Here is a tiny trained network, its code and every weight. The questions are about switching its units off for an input and a class, where a switched-off unit gives its printed mean instead of its output.

import numpy as np


def w(rows, s, z=0):
    codes = np.array(rows[::2]) - 128.0
    scale = np.full(codes.shape[1], s)
    scale[-1] = z or s
    return codes * scale


def norm(h):
    return h / np.sqrt((h * h).mean(-1, keepdims=True) + 1e-5)


def f(y):
    return y / 2 * (1 + np.tanh(0.7978845608 * (y + 0.044715 * y**3)))


def log_softmax(a):
    a = a - a.max(-1, keepdims=True)
    return a - np.log(np.exp(a).sum(-1, keepdims=True))


def net(x, mask):
    res = np.array(x, float).reshape(1, 6) / 4 @ E
    u = 0
    for l in range(2):
        y = f(norm(res) @ A[l][:, :-1].T + A[l][:, -1])
        res = res + np.where(mask[u : u + 15], y, B[l][:, -1]) @ B[l][:, :-1]
        u += 15
    return log_softmax(norm(res)[-1] @ U[:, :-1].T + U[:, -1])


A, B = {}, {}
E = w([
[82,90,130,113,254,196,70,192],'x0',
[128,126,128,129,128,127,130,129],'x1',
[131,63,72,141,77,43,70,114],'x2',
[130,127,130,127,130,127,128,128],'x3',
[128,128,126,127,126,130,128,128],'x4',
[91,106,135,144,167,139,111,3],'x5',
],0.0048)
A[0] = w([
[253,97,43,111,125,74,110,198,62],'L0N1',
[182,124,62,167,112,3,146,137,23],'L0N2',
[99,128,169,154,201,161,114,171,106],'L0N3',
[165,225,119,104,91,61,168,163,80],'L0N4',
[173,64,46,152,123,25,52,110,249],'L0N5',
[111,100,95,91,191,124,96,77,125],'L0N6',
[159,167,89,185,148,71,61,121,49],'L0N7',
[148,143,130,127,115,126,198,22,111],'L0N8',
[154,79,100,69,165,81,97,190,102],'L0N9',
[66,58,71,154,129,105,52,36,5],'L0N10',
[174,120,132,40,129,105,107,217,133],'L0N11',
[116,171,184,176,157,156,136,54,163],'L0N12',
[95,78,36,110,171,94,12,149,78],'L0N13',
[129,119,162,97,25,45,31,90,83],'L0N14',
[234,182,155,100,61,100,181,178,47],'L0N15',
],0.0053,0.0026)
B[0] = w([
[95,144,56,168,92,165,152,169,174],'L0N1',
[117,144,173,53,93,100,60,195,176],'L0N2',
[138,71,173,43,80,102,89,166,166],'L0N3',
[95,54,141,104,214,190,143,144,182],'L0N4',
[156,127,75,72,158,88,81,110,253],'L0N5',
[86,48,104,147,139,217,136,96,163],'L0N6',
[122,121,164,126,141,91,173,133,129],'L0N7',
[93,197,80,192,109,95,118,90,180],'L0N8',
[32,230,48,138,77,51,131,117,156],'L0N9',
[229,173,131,137,240,151,91,153,192],'L0N10',
[81,208,187,126,76,119,40,161,170],'L0N11',
[78,79,108,209,57,97,124,129,172],'L0N12',
[85,127,117,188,158,113,185,142,195],'L0N13',
[206,127,162,95,131,166,177,142,196],'L0N14',
[70,42,223,146,228,253,178,186,201],'L0N15',
],0.005,0.0056)
A[1] = w([
[143,187,153,150,158,171,159,197,186],'L1N1',
[226,153,158,135,139,128,86,58,35],'L1N2',
[203,165,124,115,145,84,96,95,44],'L1N3',
[129,166,171,2,70,124,113,192,19],'L1N4',
[111,150,146,146,186,123,84,111,84],'L1N5',
[109,134,125,75,79,126,109,128,185],'L1N6',
[128,193,62,124,120,67,104,159,144],'L1N7',
[82,144,142,143,215,140,86,99,124],'L1N8',
[124,94,158,120,163,100,60,32,173],'L1N9',
[183,109,173,128,134,200,115,103,244],'L1N10',
[161,119,130,87,177,146,111,193,194],'L1N11',
[90,201,104,166,109,96,183,78,115],'L1N12',
[80,130,176,116,135,114,124,135,86],'L1N13',
[94,70,171,157,138,183,157,144,6],'L1N14',
[149,152,168,173,149,156,123,69,130],'L1N15',
],0.0078,0.0017)
B[1] = w([
[146,117,126,124,82,92,128,50,223],'L1N1',
[23,109,189,189,90,183,127,162,167],'L1N2',
[84,163,165,82,63,188,159,156,166],'L1N3',
[235,95,58,49,214,63,166,98,253],'L1N4',
[161,138,96,121,55,113,142,143,158],'L1N5',
[178,143,133,184,200,170,147,45,156],'L1N6',
[68,98,233,193,125,216,159,94,196],'L1N7',
[196,157,130,81,96,76,187,162,206],'L1N8',
[191,176,188,75,80,144,210,137,214],'L1N9',
[43,141,148,170,150,141,71,160,192],'L1N10',
[137,90,76,186,126,79,105,58,243],'L1N11',
[117,86,68,92,212,103,74,253,167],'L1N12',
[160,145,143,140,110,167,155,107,148],'L1N13',
[123,213,173,166,18,163,126,77,204],'L1N14',
[66,80,102,114,164,99,35,147,168],'L1N15',
],0.0055,0.005)
U = w([
[123,150,249,127,47,185,150,85,3],'0',
[213,103,83,71,155,72,147,99,238],'1',
[35,112,94,166,138,98,71,154,115],'2',
],0.013,0.00051)

Each question gives the input, the list of numbers given to net, and the class t.
The units are the neurons (one row each of A and B). Each row of codes is followed by its name. A weight is (code - 128) times the scale printed after its matrix; where a second scale follows, it is the last column's (A, B and U).
mask holds one flag per neuron, layer by layer. A switched-off neuron (its flag False) gives its mean, the last column of its row in B, instead of its output. The means were averaged over made-up inputs and are rounded, as every weight is.
A unit's drop is (log p(t) with every unit on - log p(t) with that unit switched off) / (log p(t) with every unit on - log p(t) with every unit switched off).
The circuit of an input: a set's keep is (log p(t) with only the set's units on - log p(t) with every unit switched off) / (log p(t) with every unit on - log p(t) with every unit switched off). Starting from the 12 units with the biggest drops (on a tie, the unit counted first), units are removed one at a time, each time the one whose removal leaves the highest keep (on an exact tie, the one counted first), for as long as the keep stays at least 0.8.
units of the circuit, in order: the units of the circuit, biggest drop first
most important unit: the unit with the biggest drop
top k neurons: the k neurons with the biggest drops, biggest first
k most important neurons of layer l: the k neurons of layer l with the biggest drops, biggest first
drop of u: that unit's drop, to one decimal
input [8,8,-8,6,2,-3], class 1: most important unit	L0N15
input [-2,3,5,-5,-1,1], class 0: units of the circuit, in order	[L1N3; L1N7; L0N10]
input [7,1,-4,-7,6,1], class 0: units of the circuit, in order	[L0N5; L1N14]
input [-8,-1,6,7,0,2], class 0: top 2 neurons	[L1N2; L1N3]
input [1,1,7,-3,-4,-4], class 2: 3 most important neurons of layer 1	[L1N7; L1N9; L1N8]
input [5,4,0,-6,4,8], class 0: 2 most important neurons of layer 0	[L0N5; L0N6]
input [5,-1,-2,3,-6,0], class 1: top 2 neurons	[L0N15; L0N3]
input [-1,1,5,-1,6,1], class 0: top 3 neurons	[L1N7; L1N3; L0N15]
input [-1,-8,4,-7,-5,8], class 0: top 2 neurons	[L1N9; L1N2]
input [6,6,0,-6,-3,6], class 0: 2 most important neurons of layer 1	[L1N4; L1N14]
input [1,1,0,-7,1,3], class 0: top 4 neurons	[L1N4; L1N9; L0N9; L0N5]
input [-1,-4,7,-6,6,1], class 0: top 2 neurons	[L1N7; L1N3]
input [5,7,-5,2,4,0], class 1: top 3 neurons	[L0N15; L0N3; L1N4]
input [-3,0,-1,1,0,-7], class 0: units of the circuit, in order	[L0N15]
input [8,0,-1,6,5,-4], class 1: top 2 neurons	[L1N4; L0N3]
input [-7,-2,-8,3,-3,1], class 2: 3 most important neurons of layer 1	[L1N12; L1N15; L1N9]
input [2,-8,-7,4,-8,-8], class 1: drop of L1N4	2.3
